Here is a tiny trained network, its code and every weight. The questions are about switching its units off for an input and a class, where a switched-off unit gives its printed mean instead of its output.

import numpy as np


def w(rows, s, z=0):
    codes = np.array(rows[::2]) - 128.0
    scale = np.full(codes.shape[1], s)
    scale[-1] = z or s
    return codes * scale


def f(y):
    return y / 2 * (1 + np.tanh(0.7978845608 * (y + 0.044715 * y**3)))


def log_softmax(a):
    a = a - a.max(-1, keepdims=True)
    return a - np.log(np.exp(a).sum(-1, keepdims=True))


def net(x, mask):
    res = np.array(x, float).reshape(1, 4) / 4 @ E
    y = f(res @ A[0][:, :-1].T + A[0][:, -1])
    res = res + np.where(mask, y, B[0][:, -1]) @ B[0][:, :-1]
    return log_softmax(res[-1] @ U[:, :-1].T + U[:, -1])


A, B = {}, {}
E = w([
[82,166,101,198,207,89,63,250,155],'x0',
[83,195,161,27,128,165,139,190,142],'x1',
[69,173,101,139,9,66,88,83,96],'x2',
[80,188,147,185,205,211,145,17,111],'x3',
],0.011)
A[0] = w([
[80,207,97,137,57,84,91,100,115,50],'N1',
[189,121,111,82,108,89,94,146,137,2],'N2',
[187,111,129,102,181,169,181,149,178,68],'N3',
[79,154,142,68,144,150,116,116,126,53],'N4',
[203,88,177,130,186,144,143,133,142,67],'N5',
[167,128,128,72,97,133,176,71,109,28],'N6',
[105,140,139,115,79,103,66,82,79,22],'N7',
[163,105,127,94,106,172,112,101,146,110],'N8',
[200,87,84,221,146,80,147,74,65,32],'N9',
[180,101,160,55,89,150,186,57,101,32],'N10',
[101,171,139,163,167,153,177,92,113,64],'N11',
[149,64,138,72,101,73,163,170,167,41],'N12',
[86,172,173,186,158,158,172,66,128,34],'N13',
[102,194,83,162,177,89,93,168,172,8],'N14',
[110,248,178,21,118,152,186,178,118,71],'N15',
[95,167,158,126,149,171,125,96,127,60],'N16',
],0.013,0.0083)
B[0] = w([
[65,144,101,49,166,114,181,74,106,229],'N1',
[134,80,97,115,107,163,77,178,74,151],'N2',
[40,177,88,55,130,83,171,64,105,207],'N3',
[169,131,71,110,121,139,74,125,170,170],'N4',
[53,162,94,54,101,55,179,71,124,200],'N5',
[117,119,176,160,207,68,90,149,120,206],'N6',
[91,139,108,69,135,72,142,83,119,188],'N7',
[155,124,145,164,146,90,157,153,123,172],'N8',
[176,124,90,147,113,164,78,72,251,232],'N9',
[142,181,189,200,198,60,125,188,115,247],'N10',
[168,102,113,96,87,147,89,165,67,207],'N11',
[154,58,85,105,88,210,48,174,45,180],'N12',
[147,56,107,120,78,142,73,184,43,230],'N13',
[135,153,203,202,188,38,124,196,122,215],'N14',
[177,86,117,159,107,132,121,66,240,248],'N15',
[160,60,92,129,110,150,96,144,96,189],'N16',
],0.011,0.014)
U = w([
[137,132,170,169,207,89,114,190,126,123],'0',
[162,80,108,101,62,157,89,169,60,110],'1',
[60,135,113,62,120,101,151,89,124,110],'2',
[185,102,113,138,92,137,100,101,246,110],'3',
[149,130,164,133,106,165,167,137,132,253],'4',
[127,164,200,157,74,185,174,144,138,110],'5',
[154,156,169,156,72,192,193,151,126,112],'6',
],0.012,0.03)

Each question gives the input, the list of numbers given to net, and the class t.
The units are the neurons (one row each of A and B). Each row of codes is followed by its name. A weight is (code - 128) times the scale printed after its matrix; where a second scale follows, it is the last column's (A, B and U).
mask holds one flag per neuron, in row order. A switched-off neuron (its flag False) gives its mean, the last column of its row in B, instead of its output. The means were averaged over made-up inputs and are rounded, as every weight is.
A unit's drop is (log p(t) with every unit on - log p(t) with that unit switched off) / (log p(t) with every unit on - log p(t) with every unit switched off).
The circuit of an input: a set's keep is (log p(t) with only the set's units on - log p(t) with every unit switched off) / (log p(t) with every unit on - log p(t) with every unit switched off). Starting from the 12 units with the biggest drops (on a tie, the unit counted first), units are removed one at a time, each time the one whose removal leaves the highest keep (on an exact tie, the one counted first), for as long as the keep stays at least 0.8.
circuit, biggest first: the units of the circuit, biggest drop first
most important unit: the unit with the biggest drop
k most important neurons: the k neurons with the biggest drops, biggest first
drop of u: that unit's drop, to one decimal
input [5,-6,7,0], class 2: 2 most important neurons -> (N1 N15)
input [-5,-3,-8,-5], class 2: most important unit -> N5
input [4,-5,2,3], class 3: 3 most important neurons -> (N9 N10 N6)
input [7,-3,-8,1], class 2: 4 most important neurons -> (N5 N3 N10 N6)
input [5,1,-8,8], class 1: circuit, biggest first -> (N13 N11)
input [-8,-2,-7,-3], class 0: 2 most important neurons -> (N10 N6)
input [2,6,5,-5], class 3: 3 most important neurons -> (N15 N13 N3)
input [2,6,4,-5], class 3: 2 most important neurons -> (N15 N13)
input [1,1,8,-7], class 2: 2 most important neurons -> (N1 N13)
input [1,-6,-5,-1], class 3: 3 most important neurons -> (N9 N1 N7)
input [1,8,2,8], class 1: 3 most important neurons -> (N13 N11 N9)
input [3,4,3,-1], class 3: 2 most important neurons -> (N10 N15)
input [1,-3,0,-2], class 4: 3 most important neurons -> (N15 N4 N9)
input [5,1,8,-5], class 2: circuit, biggest first -> (N1)
input [-1,3,3,-3], class 4: 2 most important neurons -> (N9 N13)
input [3,-5,4,5], class 1: drop of N13 -> 0.9
input [3,4,-5,0], class 2: drop of N3 -> 0.4
input [-2,-3,-4,7], class 1: drop of N1 -> 0.0
